Below is a small trained network, with its code and all its weights. Each question gives an input and a class and asks what happens when units are switched off, that is, made to give their printed mean instead of their output.

import numpy as np


def w(rows, s, z=0):
    codes = np.array(rows[::2]) - 128.0
    scale = np.full(codes.shape[1], s)
    scale[-1] = z or s
    return codes * scale


def f(y):
    return np.maximum(y, 0)


def log_softmax(a):
    a = a - a.max(-1, keepdims=True)
    return a - np.log(np.exp(a).sum(-1, keepdims=True))


def net(x, mask):
    res = np.array(x, float).reshape(1, 5) / 4 @ E
    y = f(res @ A[0][:, :-1].T + A[0][:, -1])
    res = res + np.where(mask, y, B[0][:, -1]) @ B[0][:, :-1]
    return log_softmax(res[-1] @ U[:, :-1].T + U[:, -1])


A, B = {}, {}
E = w([
[55,120,60,182],'x0',
[183,146,8,116],'x1',
[124,86,132,19],'x2',
[149,51,119,155],'x3',
[121,94,124,145],'x4',
],0.012)
A[0] = w([
[100,101,173,207,178],'n1',
[134,128,129,9,119],'n2',
[150,73,185,173,178],'n3',
[131,128,85,178,218],'n4',
[185,124,172,94,135],'n5',
[100,167,200,150,253],'n6',
],0.012,0.0047)
B[0] = w([
[38,237,148,98,242],'n1',
[159,68,110,82,238],'n2',
[126,132,200,114,227],'n3',
[75,194,55,174,235],'n4',
[254,127,191,138,209],'n5',
[29,232,125,81,255],'n6',
],0.0085,0.009)
U = w([
[110,164,18,220,233],'0',
[108,96,78,63,3],'1',
[217,87,181,120,59],'2',
[115,88,167,165,63],'3',
[83,208,188,120,126],'4',
[114,8,168,162,254],'5',
],0.011,0.0038)

Each question gives the input, the list of numbers given to net, and the class t.
The units are the neurons (one row each of A and B). Each row of codes is followed by its name. A weight is (code - 128) times the scale printed after its matrix; where a second scale follows, it is the last column's (A, B and U).
mask holds one flag per neuron, in row order. A switched-off neuron (its flag False) gives its mean, the last column of its row in B, instead of its output. The means were averaged over made-up inputs and are rounded, as every weight is.
A unit's drop is (log p(t) with every unit on - log p(t) with that unit switched off) / (log p(t) with every unit on - log p(t) with every unit switched off).
The circuit of an input: a set's keep is (log p(t) with only the set's units on - log p(t) with every unit switched off) / (log p(t) with every unit on - log p(t) with every unit switched off). Starting from all 6 units, units are removed one at a time, each time the one whose removal leaves the highest keep (on an exact tie, the one counted first), for as long as the keep stays at least 0.8.
units of the circuit, in order: the units of the circuit, biggest drop first
top k neurons: the k neurons with the biggest drops, biggest first
drop of u: that unit's drop, to one decimal
input [0,-1,4,-6,-7], class 1: units of the circuit, in order -> [n2; n1]
input [-2,0,-7,8,0], class 4: units of the circuit, in order -> [n1]
input [1,0,3,-4,-3], class 1: units of the circuit, in order -> [n1; n2; n3]
input [-5,-1,5,-6,-1], class 2: units of the circuit, in order -> [n5; n2]
input [-3,4,-2,0,-6], class 0: top 2 neurons -> [n3; n2]
input [-8,-7,4,1,-5], class 2: top 2 neurons -> [n5; n2]
input [5,1,2,-6,-5], class 0: drop of n3 -> 0.3
input [-2,-2,6,-4,-1], class 2: drop of n5 -> 0.2
input [4,1,6,-3,-3], class 1: drop of n2 -> 0.1
input [-4,1,2,-7,-7], class 2: drop of n5 -> 0.2
